Here is a tiny trained network, its code and every weight. The questions are about switching its units off for an input and a target symbol, where a switched-off unit gives its printed mean instead of its output.

import numpy as np


def w(rows, s, z=0):
    codes = np.array(rows[::2]) - 128.0
    scale = np.full(codes.shape[1], s)
    scale[-1] = z or s
    return codes * scale


def f(y):
    return y / 2 * (1 + np.tanh(0.7978845608 * (y + 0.044715 * y**3)))


def softmax(a):
    e = np.exp(a - a.max(-1, keepdims=True))
    return e / e.sum(-1, keepdims=True)


def log_softmax(a):
    a = a - a.max(-1, keepdims=True)
    return a - np.log(np.exp(a).sum(-1, keepdims=True))


def net(x, mask):
    ids = ['ΔΘΛΞΠΣΨαβγεζημτω'.index(c) for c in x.split()]
    T = len(ids)
    res = E[ids] + P[:T]
    r = res
    for j in range(2):
        rows = slice(4 * j, 4 * j + 4)
        q, k, v = (r @ M[0][rows].T for M in (Q, K, V))
        z = softmax(np.where(np.tri(T) > 0, q @ k.T / 4**0.5, -1e9)) @ v
        o = O[0][rows]
        res = res + np.where(mask[j], z, o[:, -1]) @ o[:, :-1]
    y = f(res @ A[0][:, :-1].T + A[0][:, -1])
    res = res + np.where(mask[2:6], y, B[0][:, -1]) @ B[0][:, :-1]
    return log_softmax(res[-1] @ U[:, :-1].T + U[:, -1])


Q, K, V, O, A, B = {}, {}, {}, {}, {}, {}
E = w([
[129,145,100],'Δ',
[114,166,92],'Θ',
[144,99,110],'Λ',
[132,141,88],'Ξ',
[124,156,88],'Π',
[162,151,53],'Σ',
[90,154,160],'Ψ',
[102,135,181],'α',
[105,169,143],'β',
[156,54,174],'γ',
[183,71,108],'ε',
[107,161,180],'ζ',
[193,4,248],'η',
[71,116,247],'μ',
[233,189,248],'τ',
[27,99,79],'ω',
],0.012)
P = w([
[51,151,77],'0',
[183,49,168],'1',
[143,116,112],'2',
[105,100,122],'3',
[120,115,123],'4',
[135,108,138],'5',
[126,126,50],'6',
[83,121,145],'7',
[120,107,113],'8',
[132,72,70],'9',
[46,152,121],'10',
[67,122,240],'11',
[205,3,130],'12',
],0.0035)
Q[0] = w([
[132,178,235],'head 1',
[149,93,44],'head 1',
[249,74,116],'head 1',
[10,34,112],'head 1',
[128,178,147],'head 2',
[131,130,95],'head 2',
[127,149,99],'head 2',
[194,112,126],'head 2',
],0.015)
K[0] = w([
[161,137,189],'head 1',
[125,122,78],'head 1',
[224,60,116],'head 1',
[6,48,109],'head 1',
[119,83,108],'head 2',
[135,116,150],'head 2',
[136,100,142],'head 2',
[74,120,160],'head 2',
],0.016)
V[0] = w([
[157,149,105],'head 1',
[126,128,51],'head 1',
[114,142,169],'head 1',
[97,218,124],'head 1',
[29,60,171],'head 2',
[140,47,20],'head 2',
[154,7,153],'head 2',
[19,96,84],'head 2',
],0.014)
O[0] = w([
[157,112,161,79],'head 1',
[98,112,206,1],'head 1',
[143,120,79,174],'head 1',
[170,39,112,12],'head 1',
[11,123,80,211],'head 2',
[59,132,249,70],'head 2',
[72,234,127,243],'head 2',
[8,53,157,91],'head 2',
],0.013,0.0056)
A[0] = w([
[188,145,51,6],'neuron 1',
[145,2,108,193],'neuron 2',
[197,134,130,129],'neuron 3',
[89,242,55,149],'neuron 4',
],0.0065,0.0013)
B[0] = w([
[96,148,196,162],'neuron 1',
[211,2,90,132],'neuron 2',
[15,50,148,134],'neuron 3',
[153,73,179,255],'neuron 4',
],0.0081,0.016)
U = w([
[132,101,168,164],'Δ',
[141,90,151,123],'Θ',
[118,135,200,24],'Λ',
[137,99,181,186],'Ξ',
[143,91,159,126],'Π',
[160,108,221,135],'Σ',
[107,113,56,130],'Ψ',
[137,110,82,3],'α',
[140,93,93,113],'β',
[104,141,158,33],'γ',
[119,187,173,141],'ε',
[152,115,77,70],'ζ',
[110,224,112,123],'η',
[103,150,14,221],'μ',
[254,172,84,123],'τ',
[62,101,136,112],'ω',
],0.0094,0.0034)

Each question gives the input, a string of symbols that net reads in full, and the target symbol t.
The units are the heads (4 rows each of Q, K, V and O) and the neurons (one row each of A and B). Each row of codes is followed by its name. A weight is (code - 128) times the scale printed after its matrix; where a second scale follows, it is the last column's (O, A, B and U).
mask holds one flag per unit, heads first, then neurons. A switched-off unit (its flag False) gives its mean, the last column of its rows in O or B, instead of its output. The means were averaged over made-up inputs and are rounded, as every weight is.
A unit's drop is (log p(t) with every unit on - log p(t) with that unit switched off) / (log p(t) with every unit on - log p(t) with every unit switched off).
The circuit of an input: a set's keep is (log p(t) with only the set's units on - log p(t) with every unit switched off) / (log p(t) with every unit on - log p(t) with every unit switched off). Starting from all 6 units, units are removed one at a time, each time the one whose removal leaves the highest keep (on an exact tie, the one counted first), for as long as the keep stays at least 0.8.
units of the circuit, in order: the units of the circuit, biggest drop first
k most important neurons: the k neurons with the biggest drops, biggest first
which heads matter: for each layer, one digit per head in row order, 1 if its drop is at least 0.15 and else 0, layers parted by /
drop of u: that unit's drop, to one decimal
input ω ω ζ, target ω: units of the circuit, in order => [head 2]
input Σ Σ τ, target Σ: which heads matter => 01
input τ μ τ μ Π η τ Σ τ η τ η γ, target τ: which heads matter => 01
input μ τ ω, target τ: which heads matter => 01
input Δ η ε, target η: which heads matter => 11
input Π η τ ε, target τ: which heads matter => 01
input η Ξ η η, target η: which heads matter => 11
input μ β Ξ τ τ Σ, target τ: which heads matter => 01
input ω μ γ η η μ ζ β η μ, target μ: units of the circuit, in order => [head 1; head 2]
input η ζ μ ζ, target μ: which heads matter => 11
input τ γ η, target τ: which heads matter => 01
input Ξ μ Δ μ η ω, target ω: drop of head 1 => 0.5
input η η η ζ, target η: drop of head 1 => 0.1
input τ Δ τ ε, target τ: most important neuron => [neuron 4]
input τ τ η, target τ: drop of head 1 => 0.0
